(in the rows, 128 means zero)
Here are made-up objects, facts about them, and rows of numbers that follow some of those facts. Name the object behind each unnamed row.

Some rows with their names:
[141 116 105 123 143 115 130 148 131 124 107 151 147 104 143 106 197 112
 127 141 126 137 113 129 137 102 109 132 108 148 125 133 114 131 121 143
 106 124 127 102 119 134 115 115 125] -> muplofa
[102 119 105 139 132 120 115 139 152 164 146 141 113 131 135 109 153 103
 129 146 138 113  99 134 133 163 140 119 106 146  99 111 113 130 116 128
 114 106 139 119 137 119 135 134 148] -> dena
[105 137 118 116 142 154 141 130  75 151  93 131 135  93  95 126 124 126
 135 134 118 130 132 137 126 120 124 125 138 103 128  86 142  99 125 106
 135 125 133 129 150 136 127 118 152] -> fledu
[135 125 142 131 118 113 126 105 154 127 121 121 124 142 143 140  97 145
 128 121 143 125 137 118 128 128 123 125 153 111 147 134 129 117 126 120
 139 133 127 131 137 135 141 127 110] -> tigu
[119 136 140 112 133 121 126 113 168 158  94 143 119 119 110 136  83 130
 134 125 120 121 127 129 121 147 125 126 134 110 115 122 137 130 115 104
 141 104 126 125 143 123 132 129 131] -> pleton
[122 113 167 113 149 143 122  86 148 171 133 122 135  65 168 126  96 126
 151 141 119 126 118  93  97 119 131 143 158 119 115  80 140 106 151  99
 114 114 125 126  99 112 115 119 131] -> bili
[132 111 122 145 135 109 119 162 127  97 190 138 152 144 131 102 140 113
 105 139 130 152  59 136 146  86 116 140 173 155 152 115 139 160 119 179
  92 115 137 125 114 119 121 103  91] -> merol
[125 140 138 127 126 125 129 118 125 134 120 131 117 128 117 140  96 141
 133 122 132 126 138 123 128 137 132 125 138 113 130 133 137 121 119 111
 143 131 129 136 155 133 133 130 119] -> sakles
[123 165 109 116 118 155 136  50 179  71 148 117  74 148 141  82 102 116
 117 127 103 129 165 129 114 146 120 145 143 176 141 114 107 101 135 148
 122 120 120 126 115 122 134 157 104] -> lopu
[101 120  98 149 129 113 115 141 150 173 139 145 112 117 130 118 141  96
 133 150 138 115  92 132 134 163 136 120 120 125  95 108 111 125 121 121
 125 108 142 123 136 119 136 134 145] -> skoflen
[147 127 178 141 141 155 124 110 116 119 163 115 140  86 170 153 137 119
 142 122 116 130 119  95 103 102 160 141 115 158 117 122 142 131 168 136
 112 121 122 132  63 116 110 134 128] -> nedum
[123 114 106 165 122 115 120 126 170 144 130 132 118 137 156 136 156 113
 127 129 144 114 112 122 134 138 136 122 120 154 126 124 110 122 124 138
 123 109 133 127 118 124 141 137 122] -> gefafan
[106 129 105 121 139 145 134 115 118 158  88 127 134  88 121 127 100 122
 136 133 111 130 127 126 122 130 121 136 149 129 128  96 124 128 127 111
 126 120 127 140 139 121 121 130 128] -> skoviplum
[121 123 113 157 121 118 117 130 138 132 147 131 114 153 149 126 163 122
 126 130 157 114 129 122 140 135 139 113 115 148 130 128 120 113 118 135
 123 123 135 121 148 135 141 130 129] -> padak
[138 129 150 140 119 137 126 106 121  84 164 103 123 177 154 135 115 161
 119 100 147 121 171 112 132 126 140 127 125 168 164 145 132 117 127 138
 121 146 122 144 156 133 135 134  93] -> danegik
[114 136 139 107 133 127 124 123 131 148 117 136 118 117 105 122  89 129
 131 131 116 126 124 132 121 153 128 129 134 107 111 124 139 131 122 109
 136 119 128 132 146 120 126 131 138] -> flurus
[149 130 135 178 105 128 136 121  96 102 132 104 131 140 146 174 109 140
 128 106 136 131 148 115 131 107 143 129 151 132 156 151 123 137 145 144
 149 149 125 154 113 132 140 137  94] -> susiga

There are 2 kinds of fact about the objects: ζ, Ω.
ζ: refers to; Ω: points at
ζ(bririr, mokledom); ζ(bririr, danegik); ζ(zadu, mokledom); ζ(zadu, nozu)
ζ(bruke, drukik); ζ(bupan, danegik); ζ(kletal, flezak); ζ(kletal, skosal)
ζ(kletal, mokledom); ζ(kletal, motri); ζ(terek, vokiga); ζ(breple, mokledom)
ζ(breple, vokiga); ζ(denu, ratubro); ζ(tagi, mokledom); ζ(tagi, susiga)
ζ(regen, pasel); ζ(nusto, rigen); ζ(nusto, pligu); ζ(pligu, susiga)
ζ(truger, nozu); ζ(fliplo, vokiga); ζ(motri, lopu); ζ(skivor, tuguke)
ζ(skivor, loplugal); ζ(skivor, kezel); ζ(muvu, stapir); ζ(sakles, mokledom)
ζ(dodom, mokledom); ζ(sugres, mokledom); ζ(duzol, kezel); ζ(bupok, ziklus)
ζ(tatinun, mokledom); ζ(sezu, mokledom); ζ(klatrum, bripu); ζ(greplok, klatrum)
ζ(riklin, duzol); ζ(riklin, bromus); ζ(gisto, bemo); ζ(flotak, nofeton)
ζ(mumon, mokledom); ζ(mumon, danegik); ζ(fluzu, drimal); ζ(zufe, mokledom)
ζ(bodas, rigen); ζ(bodas, susiga); ζ(zezo, mokledom); ζ(fuzir, tatinun)
ζ(flurus, bilem); ζ(flurus, mokledom); ζ(danegik, vokiga); ζ(susiga, mokledom)
ζ(nenak, skizi); ζ(nenak, susiga); ζ(mubrim, zezo); ζ(drofli, kezel)
ζ(kleki, mokledom); ζ(kleki, finel); ζ(gefafan, plifes); ζ(klaves, bromus)
ζ(klaves, truger); ζ(zovesko, rigen); ζ(skizi, bure); ζ(rosige, lopu)
ζ(drigim, vokiga); ζ(skodogruk, vokiga); ζ(skodogruk, susiga); ζ(brukobrak, bripu)
ζ(noplipluk, gafur); ζ(muplofa, guska); ζ(grubras, stapir); ζ(nedum, bemo)
ζ(nedum, rigen); ζ(drimal, mokledom); ζ(vomigu, guska); ζ(bromus, zovesko)
ζ(bromus, nibutres); ζ(klilofi, zadu); ζ(zostevu, susiga); ζ(grurus, drukik)
ζ(grurus, skurubul); ζ(grurus, bruke); ζ(bedu, skosal); ζ(skobra, norim)
ζ(plipli, mokledom); ζ(plipli, kisuplas); ζ(plipli, zagisam); ζ(flezak, susiga)
ζ(fledu, skosal); ζ(fledu, drofli); ζ(tefliskul, fliplo); ζ(pleton, mokledom)
ζ(pleton, stagra); ζ(lezol, tatinun); ζ(flipun, zovesko); ζ(flipun, susiga)
ζ(kezel, mokledom); ζ(vuflur, plifes); ζ(dribrar, mokledom); ζ(stapir, mokledom)
ζ(stapir, pegak); ζ(stapir, kave); ζ(sidri, stapir); ζ(sidri, mokledom)
ζ(sidri, danegik); ζ(budrul, zufe); ζ(budrul, mokledom); ζ(rebuto, mokledom)
ζ(firan, zezo); ζ(firan, vokiga); ζ(makas, mokledom); ζ(makas, motri)
ζ(plabrire, kedre); ζ(padak, truplom); ζ(lopu, mokledom); ζ(lopu, bemo)
ζ(lopu, danegik); ζ(kadem, mokledom); ζ(kadem, vobrir); ζ(kadem, ziklus)
ζ(bili, kletal); ζ(bili, kedre); ζ(neplom, bruke); ζ(zagisam, gafur)
ζ(klefor, lopu); ζ(klefor, fline); ζ(klefor, danegik); ζ(sebrir, danegik)
ζ(geklak, bruke); ζ(nezuplu, mumon); ζ(pubri, vokiga); ζ(drukik, mokledom)
ζ(flagrusak, nezuplu); ζ(flagrusak, mubrim); ζ(tugus, drofli); ζ(robasam, stifin)
ζ(nibri, skivor); ζ(ridekar, tigu); ζ(ridekar, mokledom); ζ(ridekar, sakles)
ζ(trafam, bure); ζ(nibutres, pegak); ζ(dropa, skurubul); ζ(skoflen, flivek)
ζ(skoflen, drukik); ζ(finel, bririr); ζ(finel, zovesko); ζ(finel, susiga)
ζ(stadebek, bririr); ζ(stadebek, skurubul); ζ(stadebek, gefafan); ζ(skikuduk, robasam)
ζ(skikuduk, vobrir); ζ(pligir, duger); ζ(neza, danegik); ζ(zipler, mokledom)
ζ(skete, kisuplas); ζ(skete, bromus); ζ(skete, digra); ζ(dena, geklak)
ζ(dena, padak); ζ(vokiga, mokledom); ζ(bure, mokledom); ζ(skoviplum, kletal)
ζ(skoviplum, skiplikal); ζ(trikos, kizedur); ζ(pegak, mokledom); ζ(pegak, drigim)
ζ(ziste, mokledom); ζ(ziste, susiga); ζ(skosal, mokledom); ζ(tuguke, klilofi)
ζ(kizedur, mokledom); ζ(kizedur, pasel); ζ(flofla, vokiga); ζ(duger, flivek)
ζ(fleku, mokledom); ζ(fleku, bripu); ζ(fleku, danegik); ζ(skeskir, nedum)
ζ(dozu, padak); ζ(dozu, sidri); ζ(poklu, gisto); ζ(ratubro, bodas)
Ω(zadu, fluzu); Ω(terek, zostevu); Ω(tagi, neza); Ω(truplom, gefafan)
Ω(nozu, nibutres); Ω(gusketrom, trikos); Ω(pligu, tagi); Ω(sakles, plabrire)
Ω(setun, zagisam); Ω(dodom, tugus); Ω(kime, noplipluk); Ω(voser, merol)
Ω(fluzu, lopu); Ω(sostum, tigu); Ω(klimas, plipli); Ω(nenak, sidri)
Ω(flivek, nenak); Ω(mudro, drimal); Ω(nedum, poklu); Ω(zostevu, kedre)
Ω(fledu, padak); Ω(vuflur, gusketrom); Ω(sidri, flotak); Ω(guska, kezel)
Ω(padak, pleton); Ω(merol, geklak); Ω(skedaflak, bedu); Ω(neplom, ziklus)
Ω(skidrel, zovesko); Ω(zagisam, pligu); Ω(sebrir, rosige); Ω(stagra, voser)
Ω(pubri, lezol); Ω(tuva, fleplos); Ω(tugus, troram); Ω(nibutres, vuflur)
Ω(pligir, zipler); Ω(zipler, trafam); Ω(skete, fleku); Ω(trikos, skedaflak)
Ω(ziste, sakles); Ω(fleku, bemo); Ω(poklu, bili); Ω(plepar, zadu)
Ω(ratubro, nedum)

Rows to name:
No name comes twice in this set of rows, the named rows included.
[158 128 123 190 107 141 139 132  96  95 123 101 137 139 148 186 140 124
 125 103 133 133 141 120 135  86 145 131 132 159 164 150 120 144 147 166
 142 138 121 153  84 134 137 141  94] | rigen
[108 114 102 159 125 120 116 139 148 156 139 138 114 125 144 120 159  99
 130 144 138 114 100 128 135 154 142 118 114 148 105 116 109 130 123 132
 119 110 140 126 127 121 136 136 139] | dropa
[147 136 159 134 115 124 127 111 121  78 155 109 122 179 147 139 107 161
 121 104 143 128 164 119 130 119 139 127 126 142 160 159 137 126 130 139
 130 147 123 139 146 138 134 131  99] | vokiga
[127 111 101 194 107 113 119 131 121 123 174 113 114 160 173 131 169 117
 127 133 166 116 119 116 145 138 147 114 130 145 134 130 107 112 131 150
 126 136 140 136 128 139 147 134 116] | skurubul
[108 133 116 125 133 149 135 112 106 157  98 121 130  96 125 130  89 131
 136 125 117 130 138 123 123 130 126 134 156 130 135 102 129 122 130 109
 131 129 127 145 145 118 126 131 118] | kletal
[134 128 117 142 131 151 134 125 127 123 109 120 137 122 141 149 150 125
 128 110 120 128 143 121 130 105 134 136 120 177 149 129 121 139 136 143
 116 120 121 141 116 125 123 136 107] | gisto
[113 110  95 187 114 109 115 133 134 139 171 121 107 147 166 124 160 113
 128 141 165 114 110 122 143 151 144 114 129 136 117 118 106 110 127 139
 127 129 142 128 135 131 147 133 130] | bruke
[155 123 152 172  90 111 130 100  85  63 181  81 118 190 177 155  88 179
 121 107 180 128 178 103 139 104 138 119 172 104 184 158 131  95 139 139
 152 181 127 150 146 155 152 124  83] | mokledom

Now the same objects, written a new way:
Named rows:
[133 119 129 154  84 130 155 133 121 137 100 123 129 138 137 148 131 138
 156 139 145 145 133 143 128 117 113 129  99 146 172 140 144 119 100] -> sebrir
[137 151 146 156 111 133 149 145 139 123 129 134 157 154 174 100 147 155
  85 160 127 148  96 141  96 124 129 122 124 124 126 141 116 137 124] -> pligir
[151 129 134 148  87 134 137 127 114 143 101 122 122 122 132 143 119 132
 150 133 145 135 144 127 126 118 113 116  91 132 146 143 145 121 113] -> flofla
[162 109 153 122 107 118 143 107 148 134 167 121 130  72 125  93 155 136
 142 151 151 124  90 146 107 120 119 126 127 104 140 121 141 131 123] -> skivor
[134  97 124  94 144 121 102  62 122 109 179 149 116 124 115 111 129 162
 140 148 166 130  82 126 108 132  90 115 115 169  95 105 150 110  96] -> nozu
[128  86 127 128 101 137 122  97 171 143 158 140  94 136 165 112 103 127
 153 137 113 156 126 104 115 124 104  80 120 101 116 130 128 128 134] -> zagisam
[130 159 144 150  80 127 153 148 136 113 101 121 146 146 150 120 129 152
  93 153 150 165 130 143 112 131 138 121 107 117 129 148 109 151 115] -> stadebek
[144 119  96  57 151 129 142  80  90 102 143 176  84 136 111 106 122  62
 153 184 125 144 140  84  94 126  83 140 136 249  96 114 166  58 169] -> mokledom
[152 143 152 146  87 115 137 124 120 125 108 112 117 108 138 120 127 128
 125 122 157 164 137 138 114 115 129 101  96 119 124 151 134 134 114] -> kleki
[156 134 149 155  92 112 125 121 119 131 117 134 125 109 139 117 138 121
 134 133 158 166 121 131 110 104 113 114  96 140 154 146 148 114 117] -> dodom
[160 117 161 139 112 102 153 122 139 137 164 125 126  79 122  97 155 125
 137 145 149 129 101 149 102 118 128 124 130 114 146 127 141 127 135] -> tugus
[173 147 127 142 141 130 134 124 104 130 140 161 110 129 159 113 123 111
 131 141 115 111 125  92  86 125 103 105 114 158  88 137 165  98 176] -> ziklus
[149 126 134 149  89 135 139 126 111 145  97 123 127 126 147 140 128 136
 154 130 141 146 130 131 126 108 109 116  91 137 151 143 153 116  97] -> pubri
[143 134 141 160 128  77 133 120 136  93 153 156 120 105  85 142 132 139
 132  97 188 119 100 152  98 150 130 106 106 117 124 128 150 144 149] -> bedu
[143 118 139 141 135 145 168 130 125 139 137 126 141 149 177 119 145 162
 137 140 106  97  93 136 110 119 120 115 133 130 116 127 146 119 105] -> kime
[161 124 160 135  94 139 109  94 128 158 135  93 127  96 158  97 131 183
 127 136 149 144 112 138 121 103 126 104  99  93 112 131 119 130  76] -> skete
[123 163 116  48 118 145 165 133 144 105 111 161 144 137 162 119 155 131
  85 167  97 149  71 102 105 134 100 119 131 207  89 130 129 161 137] -> flivek

Which object is each row?
No name comes twice in this set of rows, the named rows included.
[126 132 117 119 114 147 151 128 130 117 119 148 140 167 155 112 132 142
 116 185 130 146 112 125 109 126 109 138 125 172 124 133 129 117 124] | truplom
[154 138 143 170  77 120 148 141 125 143 101 122 130 114 127 138 135 139
 151 136 154 140 140 146 124 122 124 126  90 118 174 146 138 126 121] | fleku
[153 110 149 109 123 109 153 108 140 123 165 139 117  88 120  95 154 107
 142 153 148 131 102 135 101 122 118 129 140 144 132 117 150 113 141] | drofli
[153 114 146 105 113 136 128  88 129 145 158 111 119  90 136  94 127 155
 135 156 141 129 116 127 114 116 117 120 121 121 103 122 133 122 105] | truger
[150 133 156 124 117  97 162 124 114 110 113 120 104 116 133 119 140 102
 133 111 140 153 134 138 102 118 137 107 126 153 111 136 145 112 121] | flezak
[154 137 166 153 105  90 175 146 133 117 122 123 124 105 131 127 156 111
 137 106 147 141 114 157  98 116 135 108 125 119 146 142 150 131 132] | skoviplum
[142 128 135  88 133 115 153  93  93 110 113 128  85 135 129 115 120 102
 133 138 129 151 150 114 102 119 122 111 130 197  75 129 146  87 123] | susiga
[122  74 128 141 127 141 161 126 173 139 149 145 117 169 194 124 131 141
 148 127  82 124 100 128 108 127 112  89 142 107 129 121 137 130 112] | setun
[128 167 145 152  87 129 143 156 147 105 110 132 159 148 156 106 130 148
  77 166 155 165 115 139 101 128 137 124 108 114 127 150 100 160 135] | grurus
[151 137 146 126 115 116 145 118 112 123 114 124 109 122 148 122 132 123
 127 123 139 147 133 126 100 117 130 105 112 146 102 138 146 113 125] | skizi
[162 152 150 163 101 114 138 131 114 134 116 125 115 104 134 115 126 131
 126 131 146 133 141 127 104 122 136 107 104 122 124 146 132 120 142] | trafam
[139 124 127 107 129 119 183 116  95 129 105 121  86 141 110 131 120 122
 142 144 114 115 161 135 108 145 141 132 138 193  97 121 133  91 130] | bemo

Now the same objects, written a new way:
Some objects and their rows:
[154 165 168 126 133 119 124 119 164 158 127 163 114] -> skeskir
[130 142 167 143 113 123 127 117 128 124 119 122 128] -> skizi
[124 139 126 103 149 151 139 153 138 144 145 130 122] -> tefliskul
[146 165 190 132 113 112 123 106 154 136 115 167 128] -> bodas
[125 156 152 106 159 152 146 167 137 116 140 116 117] -> fleku
[147 131  65 138 165 125 137 123 151 157 130 147  99] -> vomigu
[135 139 105 143 140 128 134 134 135 123 116 105 121] -> bupok
[162 119 147 137 179  94 122 161  98  77 127 146  91] -> grurus
[126 164 139  90 140 117 134 156 135 151 148 113 148] -> terek
[192 112  99  68  73 169  95 127 154  55 163  70 110] -> trikos
[133 134  84 144 150 115 128 113 131 161 127 146 109] -> voser
[141 107 116 156 147  86 112 122 100 121 134 141 101] -> duger
[132 137 110 132 141 130 139 136 135 119 117 117 121] -> regen
[127 151 153 155 112 129 139 127 139 105 106  91 126] -> kletal
[113 125  94 113 120 143 126 112 107 121  91 136 157] -> klilofi
[102 108 176 162  91 148 116  95 140 177 159 146 110] -> bemo
[ 96  99 137 146 108 164 124 121 112 120 125 120 125] -> tigu

Name these rows:
No name comes twice in this set of rows, the named rows included.
[129 153 156 124 132 136 141 147 135 102 118  98 133] | makas
[117 127 158 142 102 127 126 118 122 129 127 103 142] | bure
[121  99 119 144 144 101 108 138  94 134 153 134 103] | padak
[107 131 136 101 123 154 124 142 120 143 145 133 144] | drigim
[132 136 126 172 136 154 146 116 153 114 106 120  99] | plabrire
[117 128 101 108 116 140 121 107 106 126  89 160 160] | duzol
[101 121 146 145 114 171 135 129 118 108 119 114 118] | drimal
[114 137 147 113 135 148 136 160 128 124 148 105 131] | mumon
[103 110 125 123 113 147 117 126 105 145 145 120 146] | kave
[115 115 177 134  92 145 113  91 129 145 118 185 129] | zovesko
[137 167 174 107 134 140 138 147 149 121 127 134 130] | skodogruk
[150 120 126 132 180 100 122 158 101 101 139 150  95] | dena
[110 117 146 136 116 131 126 132 136 170 162 118 127] | fline
[120 129 166 136 136 163 140 147 146 129 146 129  99] | rosige
[145 173 109  76 149 111 125 129 121 130  90 181 162] | skete

